Group and class of each row:
-3.788 -0.310 -1.802 -0.056  1.765 -1.062 -2.300 -0.399 -2.257  0.074 -1.848 -2.556 -0.671  1.502 -1.214  0.137 -0.727  1.140  0.082
Z90/Y
-0.473 -0.160 -1.817 -0.442  0.797 -0.883 -3.003 -1.154 -4.216 -0.142  0.319 -2.675 -0.268  1.013  1.079  0.689 -0.683  0.230  0.552
Z21/K
-2.187 -0.698 -2.241 -0.540  1.119 -1.260 -1.487  0.064 -1.302  0.468  2.406 -1.090 -0.296  1.337  2.202 -0.263  0.755  0.045  0.909
Z90/R
-2.921 -0.341 -1.553  0.070  0.932 -0.787 -1.232 -0.419 -2.460  0.138 -3.781 -2.638 -0.296  2.577  1.348 -1.050 -0.088  1.407 -1.395
Z90/Y
-2.544 -0.968 -2.233 -0.221  2.027 -2.386 -1.713  0.064 -0.477 -0.126  0.248 -1.830 -0.091  1.783 -0.020 -0.611 -0.131  0.093  0.534
Z90/Y
-1.173 -0.494 -1.548 -0.419  0.857 -1.806 -0.369 -0.530 -2.541 -0.080  1.829 -1.202 -0.229  1.702  3.095 -0.492 -0.059 -0.338  0.291
Z90/Y
-2.186 -0.348 -1.838 -0.162  0.573 -0.444 -1.858 -0.175 -2.433 -0.181 -2.704 -1.733 -0.336  1.321 -0.802 -0.508 -0.296  0.791  0.258
Z90/Y
-1.967  0.140 -0.323 -0.046 -0.248  1.083  0.296 -0.685 -2.979 -0.458  1.448 -0.883 -0.014 -0.026 -0.065  0.278 -2.089  0.722  0.129
Z193/N
 0.855 -0.059 -0.716  0.192 -0.754 -0.352 -2.849 -1.140 -1.480  0.008  4.757 -2.516 -0.148  0.881 -0.005  0.282 -0.490  0.187  0.406
Z21/K
-1.084  0.334 -0.575  0.235 -0.300  0.213 -2.983 -1.414 -0.527 -0.665  2.628 -2.281 -0.305  0.820 -1.626  0.191 -1.337 -0.972  0.453
Z21/L
-1.213  0.103 -1.542  0.040  0.491 -0.703 -1.522 -1.597  0.309  0.344 -0.662 -2.688 -0.365  0.837  1.338  0.542 -2.470 -0.024  1.005
Z21/L
-1.679 -1.504 -0.513 -0.407  0.223 -2.278 -1.582  0.061 -0.128  0.073  3.623 -1.029  0.194  1.307  1.415 -0.164  0.000  0.155  1.098
Z90/R
-2.679 -0.440 -1.632 -0.702  1.240 -2.538 -0.695  0.532 -2.098 -0.300 -0.738 -0.642  0.182  1.546  1.136 -0.833  1.708  0.877  0.445
Z90/Y
-1.337  0.385 -0.094  0.056  0.540  2.035  2.087 -0.030 -2.443  0.048 -3.534 -0.541 -0.289 -0.414 -0.644  0.175 -1.015 -0.035 -0.832
Z193/W
 0.174 -0.064  0.113 -0.267 -0.733 -0.477  0.535 -0.394 -1.495 -0.211  3.599  0.137 -0.014 -0.740  2.291  0.283 -1.496 -0.209  0.340
Z193/N
-2.125  0.388  0.035  0.412  0.354  2.005  2.029 -0.228 -3.709 -0.730 -2.057 -1.936  0.203 -0.041 -2.503 -0.523 -3.273  0.495 -1.149
Z193/W
-0.575 -0.292 -1.184 -0.104 -0.457 -1.904 -2.653 -1.337  1.004  0.590  3.587 -2.413 -0.253  0.778  2.105  0.068 -2.059 -0.057  2.197
Z21/L
-2.623 -0.029 -1.317  0.271  0.411  1.539 -2.165 -0.551 -1.265  0.023 -5.532 -3.249 -0.159  1.233 -2.258 -0.165 -0.726  1.209 -0.064
Z21/L
-4.618  0.262 -0.163 -0.541  0.734  1.107  0.703 -0.365 -4.331  0.009 -1.872 -3.269  0.123 -0.771 -2.108  0.203 -2.972  0.737 -0.457
Z193/W
-2.171  0.347  0.117  0.052  0.340  0.105  2.209 -0.008 -3.051 -0.284 -0.316 -1.811 -0.864 -0.765  0.584  0.284 -2.700 -0.208  0.425
Z193/W
-1.602  0.214  0.525  0.042  0.259  0.452  1.106 -0.332 -0.921  0.931 -0.740 -0.807  0.001 -0.412  0.249  0.539 -1.451 -0.226  0.060
Z193/N
-0.504 -0.410 -0.910 -0.347 -0.778 -3.357 -3.709 -1.466  0.204  0.912  6.689 -2.791  0.152  1.064  4.889  0.748 -1.984 -0.747  2.190
Z21/L
-2.077  0.235 -1.317 -0.021 -0.319  0.766 -3.764 -0.938 -1.965  0.112 -0.853 -3.610 -0.220  1.150 -0.493  0.057 -1.976  1.002  0.551
Z21/L
-0.778  0.026 -0.021 -0.508 -0.110 -2.512  0.541 -0.362 -0.560  0.397  4.107 -1.425  0.377 -0.711  2.942  1.523 -3.368 -1.036  1.249
Z193/W
-1.423  0.007 -2.016 -0.021 -0.622  0.595 -2.601 -0.887 -0.979  0.646 -4.092 -1.888 -0.003  1.256 -1.147 -0.383 -1.163  1.041  0.367
Z21/L
-1.837  0.656  0.377  0.012  1.102  0.334  1.256 -0.211 -2.235 -0.468 -0.313 -0.928 -0.230 -0.121  1.036  0.253 -2.738 -0.212  0.371
Z193/W
-1.571 -0.254 -1.726  0.030  1.439 -1.155 -0.309  0.974 -1.719  0.033  3.010  0.936 -0.176  1.242  1.926 -0.203  1.071  0.369  1.352
Z90/R
-0.413 -0.450 -0.513 -0.485 -0.794 -1.528 -2.928 -0.964 -0.601  0.503  2.977 -1.754  0.445  1.063  2.432  0.213 -0.550 -0.299  1.304
Z21/K
-2.493  0.450  0.396 -0.099  0.352 -0.232  0.927  0.262 -1.513 -0.111 -1.624 -0.155 -0.037 -0.309  0.790  0.131 -2.104 -0.415  0.313
Z193/N
